Below is a small trained network, with its code and all its weights. Each question gives an input and a class and asks what happens when units are switched off, that is, made to give their printed mean instead of their output.

import numpy as np


def w(rows, s, z=0):
    codes = np.array(rows[::2]) - 128.0
    scale = np.full(codes.shape[1], s)
    scale[-1] = z or s
    return codes * scale


def norm(h):
    return h / np.sqrt((h * h).mean(-1, keepdims=True) + 1e-5)


def f(y):
    return y / 2 * (1 + np.tanh(0.7978845608 * (y + 0.044715 * y**3)))


def log_softmax(a):
    a = a - a.max(-1, keepdims=True)
    return a - np.log(np.exp(a).sum(-1, keepdims=True))


def net(x, mask):
    res = np.array(x, float).reshape(1, 7) / 4 @ E
    u = 0
    for l in range(3):
        y = f(norm(res) @ A[l][:, :-1].T + A[l][:, -1])
        res = res + np.where(mask[u : u + 8], y, B[l][:, -1]) @ B[l][:, :-1]
        u += 8
    return log_softmax(norm(res)[-1] @ U[:, :-1].T + U[:, -1])


A, B = {}, {}
E = w([
[137,191,119],'x0',
[71,138,221],'x1',
[109,139,52],'x2',
[161,44,202],'x3',
[82,79,79],'x4',
[171,87,177],'x5',
[20,253,144],'x6',
],0.0023)
A[0] = w([
[136,1,96,230],'0.n0',
[45,141,36,252],'0.n1',
[164,86,221,83],'0.n2',
[163,163,207,235],'0.n3',
[183,25,117,114],'0.n4',
[130,29,86,244],'0.n5',
[114,86,96,193],'0.n6',
[62,156,218,232],'0.n7',
],0.0071,0.0014)
B[0] = w([
[178,173,161,253],'0.n0',
[128,162,254,255],'0.n1',
[72,181,136,208],'0.n2',
[91,93,127,221],'0.n3',
[170,107,112,230],'0.n4',
[166,153,159,224],'0.n5',
[136,117,222,157],'0.n6',
[92,37,218,250],'0.n7',
],0.0067,0.0027)
A[1] = w([
[152,181,101,145],'1.n0',
[114,45,112,188],'1.n1',
[2,144,140,35],'1.n2',
[133,121,136,6],'1.n3',
[23,121,94,140],'1.n4',
[104,33,121,87],'1.n5',
[131,136,163,44],'1.n6',
[161,132,140,137],'1.n7',
],0.0075,0.0013)
B[1] = w([
[65,158,47,143],'1.n0',
[204,83,153,129],'1.n1',
[188,43,108,254],'1.n2',
[156,162,154,108],'1.n3',
[209,18,189,167],'1.n4',
[3,116,83,128],'1.n5',
[143,147,81,164],'1.n6',
[102,187,83,167],'1.n7',
],0.0039,0.0024)
A[2] = w([
[134,138,161,118],'2.n0',
[42,42,106,247],'2.n1',
[150,78,89,94],'2.n2',
[154,183,59,172],'2.n3',
[151,180,217,255],'2.n4',
[34,215,73,136],'2.n5',
[139,254,90,188],'2.n6',
[184,149,93,86],'2.n7',
],0.0078,0.0023)
B[2] = w([
[3,126,230,148],'2.n0',
[135,71,250,164],'2.n1',
[210,235,165,118],'2.n2',
[145,42,222,141],'2.n3',
[86,7,126,254],'2.n4',
[182,140,90,130],'2.n5',
[30,13,94,173],'2.n6',
[157,148,99,135],'2.n7',
],0.0039,0.0066)
U = w([
[57,161,31,82],'0',
[83,84,197,179],'1',
[203,177,71,167],'2',
[101,255,62,1],'3',
],0.014,0.0093)

Each question gives the input, the list of numbers given to net, and the class t.
The units are the neurons (one row each of A and B). Each row of codes is followed by its name. A weight is (code - 128) times the scale printed after its matrix; where a second scale follows, it is the last column's (A, B and U).
mask holds one flag per neuron, layer by layer. A switched-off neuron (its flag False) gives its mean, the last column of its row in B, instead of its output. The means were averaged over made-up inputs and are rounded, as every weight is.
A unit's drop is (log p(t) with every unit on - log p(t) with that unit switched off) / (log p(t) with every unit on - log p(t) with every unit switched off).
The circuit of an input: a set's keep is (log p(t) with only the set's units on - log p(t) with every unit switched off) / (log p(t) with every unit on - log p(t) with every unit switched off). Starting from the 12 units with the biggest drops (on a tie, the unit counted first), units are removed one at a time, each time the one whose removal leaves the highest keep (on an exact tie, the one counted first), for as long as the keep stays at least 0.8.
circuit, biggest first: the units of the circuit, biggest drop first
most important unit: the unit with the biggest drop
top k neurons: the k neurons with the biggest drops, biggest first
top k neurons in layer l: the k neurons of layer l with the biggest drops, biggest first
drop of u: that unit's drop, to one decimal
input [8,-4,7,-8,-3,4,-1], class 0: circuit, biggest first : (2.n6; 0.n7)
input [-1,-7,-2,-8,0,-4,-1], class 0: top 3 neurons in layer 2 : (2.n1; 2.n6; 2.n5)
input [-8,3,1,-7,-2,3,-8], class 2: top 3 neurons : (0.n4; 0.n1; 0.n7)
input [2,-5,7,0,5,-4,-6], class 2: top 2 neurons : (0.n2; 0.n7)
input [6,-6,5,0,-5,-4,2], class 0: top 2 neurons : (0.n7; 2.n6)
input [1,-5,6,6,1,4,1], class 2: most important unit : 0.n4
input [-1,3,1,-3,7,4,-7], class 2: top 4 neurons : (0.n4; 0.n7; 0.n1; 2.n1)
input [-4,-1,6,-7,5,5,-7], class 2: top 3 neurons in layer 0 : (0.n7; 0.n4; 0.n2)
input [4,-7,5,6,-7,5,-5], class 2: drop of 2.n6 : 0.0
input [6,-7,-6,-5,-6,-7,-2], class 0: drop of 2.n6 : 0.3
input [-2,-6,-5,-5,-8,-1,-6], class 2: drop of 2.n4 : 0.1
